Below are the code and all the weights of a small trained network. Each question names an input and a class and asks about switching units off, where a switched-off unit gives its printed mean instead of its output.

import numpy as np


def w(rows, s, z=0):
    codes = np.array(rows[::2]) - 128.0
    scale = np.full(codes.shape[1], s)
    scale[-1] = z or s
    return codes * scale


def norm(h):
    return h / np.sqrt((h * h).mean(-1, keepdims=True) + 1e-5)


def f(y):
    return y / 2 * (1 + np.tanh(0.7978845608 * (y + 0.044715 * y**3)))


def log_softmax(a):
    a = a - a.max(-1, keepdims=True)
    return a - np.log(np.exp(a).sum(-1, keepdims=True))


def net(x, mask):
    res = np.array(x, float).reshape(1, 8) / 4 @ E
    u = 0
    for l in range(3):
        y = f(norm(res) @ A[l][:, :-1].T + A[l][:, -1])
        res = res + np.where(mask[u : u + 5], y, B[l][:, -1]) @ B[l][:, :-1]
        u += 5
    return log_softmax(norm(res)[-1] @ U[:, :-1].T + U[:, -1])


A, B = {}, {}
E = w([
[114,97,130,158,152,64,140,109,146],'x0',
[148,185,51,136,95,92,126,185,155],'x1',
[102,96,112,116,170,179,145,221,158],'x2',
[132,130,126,129,132,129,124,128,129],'x3',
[47,119,122,139,108,136,22,119,167],'x4',
[151,29,2,133,106,150,131,88,70],'x5',
[48,154,127,82,146,80,143,149,33],'x6',
[127,131,124,140,138,128,133,121,128],'x7',
],0.0094)
A[0] = w([
[137,127,117,94,144,138,123,128,150,2],'0.n1',
[205,109,133,166,160,77,173,175,54,235],'0.n2',
[60,2,111,130,240,138,190,250,215,34],'0.n3',
[186,178,96,102,89,237,98,90,146,180],'0.n4',
[84,48,210,77,219,211,158,23,109,2],'0.n5',
],0.0061,0.0058)
B[0] = w([
[167,129,3,201,71,130,160,122,77,94],'0.n1',
[90,121,129,90,126,129,115,109,176,254],'0.n2',
[180,206,140,87,78,192,91,92,72,205],'0.n3',
[89,117,158,124,90,118,153,151,99,202],'0.n4',
[183,93,159,145,129,99,94,163,82,169],'0.n5',
],0.016,0.0049)
A[1] = w([
[164,226,23,123,84,115,138,205,150,87],'1.n1',
[113,172,61,152,86,44,149,143,172,122],'1.n2',
[161,161,163,163,44,14,122,9,101,3],'1.n3',
[224,108,139,192,118,187,128,110,226,122],'1.n4',
[238,160,113,62,150,90,255,125,117,53],'1.n5',
],0.0083,0.0072)
B[1] = w([
[168,50,216,123,154,174,79,149,46,224],'1.n1',
[151,50,209,143,166,120,96,95,80,215],'1.n2',
[163,203,134,64,132,241,83,60,60,211],'1.n3',
[23,141,172,132,27,121,159,130,3,254],'1.n4',
[38,59,157,117,166,241,128,79,154,186],'1.n5',
],0.011,0.0032)
A[2] = w([
[101,140,130,96,83,183,136,196,89,202],'2.n1',
[84,159,101,81,224,95,129,143,60,32],'2.n2',
[84,136,102,157,106,125,11,132,133,2],'2.n3',
[109,108,179,110,121,113,93,64,105,246],'2.n4',
[145,54,16,144,117,166,135,94,67,66],'2.n5',
],0.012,0.0048)
B[2] = w([
[146,129,66,141,149,67,122,71,127,212],'2.n1',
[150,105,139,206,18,170,133,101,140,149],'2.n2',
[149,79,158,65,154,184,251,90,136,151],'2.n3',
[145,116,55,143,147,121,133,186,148,251],'2.n4',
[107,238,232,147,157,105,117,175,179,176],'2.n5',
],0.014,0.015)
U = w([
[95,225,228,131,152,83,116,165,177,111],'0',
[153,204,113,72,117,236,73,93,75,96],'1',
[195,14,205,158,170,113,85,173,74,88],'2',
[57,47,122,73,165,185,213,90,198,70],'3',
[142,122,76,135,136,76,139,146,178,254],'4',
[58,115,103,190,8,101,165,134,78,62],'5',
[153,132,56,159,170,49,149,119,178,193],'6',
],0.013,0.01)

Each question gives the input, the list of numbers given to net, and the class t.
The units are the neurons (one row each of A and B). Each row of codes is followed by its name. A weight is (code - 128) times the scale printed after its matrix; where a second scale follows, it is the last column's (A, B and U).
mask holds one flag per neuron, layer by layer. A switched-off neuron (its flag False) gives its mean, the last column of its row in B, instead of its output. The means were averaged over made-up inputs and are rounded, as every weight is.
A unit's drop is (log p(t) with every unit on - log p(t) with that unit switched off) / (log p(t) with every unit on - log p(t) with every unit switched off).
The circuit of an input: a set's keep is (log p(t) with only the set's units on - log p(t) with every unit switched off) / (log p(t) with every unit on - log p(t) with every unit switched off). Starting from the 12 units with the biggest drops (on a tie, the unit counted first), units are removed one at a time, each time the one whose removal leaves the highest keep (on an exact tie, the one counted first), for as long as the keep stays at least 0.8.
units of the circuit, in order: the units of the circuit, biggest drop first
top k neurons: the k neurons with the biggest drops, biggest first
k most important neurons of layer l: the k neurons of layer l with the biggest drops, biggest first
input [-6,4,-2,-6,3,-1,0,-3], class 6: units of the circuit, in order => 2.n1
input [5,-1,-7,5,8,8,1,6], class 0: 2 most important neurons of layer 2 => 2.n5, 2.n1
input [6,-1,-2,7,1,-4,0,7], class 4: top 2 neurons => 2.n5, 2.n1
input [-5,-2,0,-6,-7,7,7,4], class 0: 3 most important neurons of layer 2 => 2.n5, 2.n4, 2.n3
input [-4,-6,8,2,7,1,-8,-4], class 1: top 2 neurons => 0.n3, 0.n2
input [0,6,8,0,1,6,-6,-5], class 1: 2 most important neurons of layer 2 => 2.n4, 2.n5
input [0,-1,-6,1,8,-6,0,1], class 3: top 2 neurons => 2.n3, 2.n5
input [7,-2,6,0,-1,-7,8,6], class 5: units of the circuit, in order => 2.n2, 2.n5
input [2,-8,7,-7,5,-6,6,-8], class 2: top 2 neurons => 2.n5, 0.n5
input [-8,5,4,7,-8,6,7,6], class 3: 2 most important neurons of layer 2 => 2.n4, 2.n2
input [6,6,5,8,-3,-4,1,-6], class 2: top 2 neurons => 1.n1, 2.n5
input [7,7,8,1,2,-6,-6,3], class 1: units of the circuit, in order => 0.n3, 2.n5
input [5,0,7,1,8,-2,3,6], class 3: top 4 neurons => 2.n3, 1.n3, 2.n5, 1.n4
input [1,5,7,-7,-2,-1,-3,5], class 1: units of the circuit, in order => 0.n3
input [3,6,-5,-8,0,-6,7,1], class 5: top 4 neurons => 2.n2, 2.n5, 2.n1, 0.n3
input [-6,-2,-7,-8,2,1,-8,-1], class 5: top 2 neurons => 1.n4, 0.n3
input [6,8,0,-1,1,0,-8,0], class 2: 2 most important neurons of layer 1 => 1.n2, 1.n1
input [-1,5,7,6,1,3,3,3], class 1: top 3 neurons => 0.n3, 2.n4, 1.n1
input [-1,-4,5,-5,0,-4,0,-6], class 4: top 3 neurons => 2.n1, 1.n3, 2.n5
input [3,-5,-8,-1,5,-7,1,2], class 1: units of the circuit, in order => 1.n3
input [-6,2,8,-1,-6,2,-6,-1], class 1: 2 most important neurons of layer 2 => 2.n4, 2.n3
input [3,5,3,2,-3,-6,7,4], class 5: top 2 neurons => 2.n2, 2.n5
input [-1,-6,-7,1,-8,-6,5,-5], class 3: 2 most important neurons of layer 0 => 0.n3, 0.n2
input [-8,4,-1,-2,3,-3,0,6], class 6: top 2 neurons => 2.n1, 0.n4
input [0,1,5,-6,8,7,-4,-3], class 3: 3 most important neurons of layer 2 => 2.n3, 2.n4, 2.n1
input [-2,-2,0,-1,-2,-1,-5,-1], class 5: 2 most important neurons of layer 2 => 2.n4, 2.n5
input [-2,-8,1,4,-4,-7,-6,-3], class 2: top 2 neurons => 2.n5, 0.n5
